Below are the code and all the weights of a small trained network. Each question names an input and a class and asks about switching units off, where a switched-off unit gives its printed mean instead of its output.

import numpy as np


def w(rows, s, z=0):
    codes = np.array(rows[::2]) - 128.0
    scale = np.full(codes.shape[1], s)
    scale[-1] = z or s
    return codes * scale


def norm(h):
    return h / np.sqrt((h * h).mean(-1, keepdims=True) + 1e-5)


def f(y):
    return np.maximum(y, 0)


def log_softmax(a):
    a = a - a.max(-1, keepdims=True)
    return a - np.log(np.exp(a).sum(-1, keepdims=True))


def net(x, mask):
    res = np.array(x, float).reshape(1, 7) / 4 @ E
    u = 0
    for l in range(3):
        y = f(norm(res) @ A[l][:, :-1].T + A[l][:, -1])
        res = res + np.where(mask[u : u + 5], y, B[l][:, -1]) @ B[l][:, :-1]
        u += 5
    return log_softmax(norm(res)[-1] @ U[:, :-1].T + U[:, -1])


A, B = {}, {}
E = w([
[106,163,119,108,74,200,122,85],'x0',
[104,195,77,119,141,91,52,176],'x1',
[117,154,100,162,152,165,64,60],'x2',
[97,160,194,91,151,84,100,125],'x3',
[81,112,118,133,127,92,136,142],'x4',
[201,151,117,69,97,87,80,75],'x5',
[142,154,249,158,126,145,119,205],'x6',
],0.011)
A[0] = w([
[58,220,28,131,114,122,20,100,3],'0.n0',
[4,134,202,139,182,75,119,122,49],'0.n1',
[151,56,133,197,138,145,142,63,80],'0.n2',
[123,157,47,75,81,110,160,160,73],'0.n3',
[55,148,119,138,158,129,89,105,17],'0.n4',
],0.017,0.0057)
B[0] = w([
[252,179,80,106,208,210,106,184,249],'0.n0',
[41,92,144,48,162,65,102,150,217],'0.n1',
[135,48,123,166,106,131,158,104,196],'0.n2',
[54,61,135,128,54,96,132,130,195],'0.n3',
[88,118,125,125,126,177,99,141,167],'0.n4',
],0.015,0.011)
A[1] = w([
[181,156,248,111,127,152,122,121,38],'1.n0',
[127,218,104,141,103,152,123,126,70],'1.n1',
[162,127,48,75,101,77,91,45,100],'1.n2',
[166,124,250,88,97,108,98,138,125],'1.n3',
[112,197,106,160,139,98,172,96,4],'1.n4',
],0.023,0.0028)
B[1] = w([
[134,235,128,159,73,127,101,102,202],'1.n0',
[110,122,117,66,119,138,163,248,164],'1.n1',
[133,118,41,81,124,42,24,39,222],'1.n2',
[71,250,154,157,46,100,131,123,248],'1.n3',
[140,129,104,82,155,180,223,112,128],'1.n4',
],0.013,0.011)
A[2] = w([
[186,112,175,137,158,17,156,199,139],'2.n0',
[158,181,139,129,149,116,52,136,5],'2.n1',
[155,128,233,134,122,85,129,106,54],'2.n2',
[250,139,198,101,142,98,150,119,57],'2.n3',
[188,103,150,109,180,87,213,146,18],'2.n4',
],0.024,0.0029)
B[2] = w([
[179,115,179,254,198,27,112,152,200],'2.n0',
[174,213,145,124,86,180,152,120,254],'2.n1',
[128,107,222,86,206,133,120,48,187],'2.n2',
[76,111,179,74,135,228,147,68,158],'2.n3',
[189,205,81,133,140,185,110,214,155],'2.n4',
],0.013,0.0098)
U = w([
[102,143,109,131,107,191,205,170,1],'0',
[204,92,79,196,174,147,155,225,161],'1',
[61,29,72,108,67,120,178,142,135],'2',
[133,252,163,143,69,128,115,103,149],'3',
[45,131,209,113,192,51,134,164,159],'4',
[183,196,59,21,194,213,68,177,145],'5',
[173,56,145,217,130,242,219,85,117],'6',
[182,79,17,106,112,82,56,48,114],'7',
],0.014,0.0074)

Each question gives the input, the list of numbers given to net, and the class t.
The units are the neurons (one row each of A and B). Each row of codes is followed by its name. A weight is (code - 128) times the scale printed after its matrix; where a second scale follows, it is the last column's (A, B and U).
mask holds one flag per neuron, layer by layer. A switched-off neuron (its flag False) gives its mean, the last column of its row in B, instead of its output. The means were averaged over made-up inputs and are rounded, as every weight is.
A unit's drop is (log p(t) with every unit on - log p(t) with that unit switched off) / (log p(t) with every unit on - log p(t) with every unit switched off).
The circuit of an input: a set's keep is (log p(t) with only the set's units on - log p(t) with every unit switched off) / (log p(t) with every unit on - log p(t) with every unit switched off). Starting from the 12 units with the biggest drops (on a tie, the unit counted first), units are removed one at a time, each time the one whose removal leaves the highest keep (on an exact tie, the one counted first), for as long as the keep stays at least 0.8.
circuit, biggest first: the units of the circuit, biggest drop first
most important unit: the unit with the biggest drop
k most important neurons: the k neurons with the biggest drops, biggest first
k most important neurons of layer l: the k neurons of layer l with the biggest drops, biggest first
drop of u: that unit's drop, to one decimal
input [8,-3,0,-8,-3,2,-1], class 7: circuit, biggest first => [1.n2]
input [8,-7,7,8,4,7,-3], class 5: 3 most important neurons => [0.n0, 0.n3, 0.n1]
input [6,-5,4,7,-1,-5,6], class 4: 4 most important neurons => [0.n1, 0.n0, 2.n2, 1.n2]
input [6,-4,-8,6,-6,5,-5], class 7: 4 most important neurons => [1.n2, 0.n3, 0.n0, 1.n0]
input [-4,8,-8,-1,0,-7,-7], class 2: 3 most important neurons => [0.n3, 0.n0, 2.n2]
input [6,8,-5,7,-3,-6,8], class 4: 4 most important neurons => [0.n1, 0.n0, 1.n2, 2.n2]
input [5,1,-7,8,-5,-1,-2], class 4: circuit, biggest first => [0.n0, 2.n1]
input [-4,8,-4,3,-3,0,3], class 4: 2 most important neurons of layer 1 => [1.n0, 1.n2]
input [0,-2,6,-6,-6,-3,8], class 6: circuit, biggest first => [0.n2, 1.n3]
input [5,2,-2,-3,-7,-8,2], class 0: 4 most important neurons => [0.n0, 0.n2, 1.n2, 2.n0]
input [4,-4,-6,-5,1,0,2], class 6: 2 most important neurons => [1.n2, 0.n1]
input [-2,-8,6,-4,-6,-2,8], class 6: 2 most important neurons => [0.n2, 0.n1]
input [2,-5,2,2,8,6,1], class 7: 3 most important neurons => [1.n2, 0.n0, 0.n2]
input [-7,-8,1,-6,-6,5,7], class 6: most important unit => 0.n2
input [-3,7,-6,-6,-8,1,-5], class 7: 2 most important neurons => [0.n3, 1.n2]
input [-5,1,-6,-6,-5,4,1], class 4: 2 most important neurons => [0.n0, 1.n0]
input [4,-4,-5,2,-5,7,-3], class 7: 3 most important neurons => [1.n2, 0.n0, 0.n3]
input [6,-6,6,-6,-6,-5,-5], class 6: 3 most important neurons of layer 0 => [0.n2, 0.n1, 0.n3]
input [8,-3,0,-6,-8,-6,-6], class 6: 2 most important neurons of layer 0 => [0.n1, 0.n2]
input [-2,-5,6,1,8,1,7], class 4: most important unit => 0.n1
input [-2,7,-6,2,8,2,-2], class 4: 3 most important neurons of layer 0 => [0.n3, 0.n1, 0.n2]
input [7,5,-8,4,5,4,-4], class 7: 2 most important neurons of layer 0 => [0.n3, 0.n4]
input [3,-6,-4,-3,1,4,-2], class 2: 3 most important neurons of layer 0 => [0.n0, 0.n2, 0.n3]
input [-7,3,6,7,2,2,-6], class 5: drop of 0.n0 => 0.6
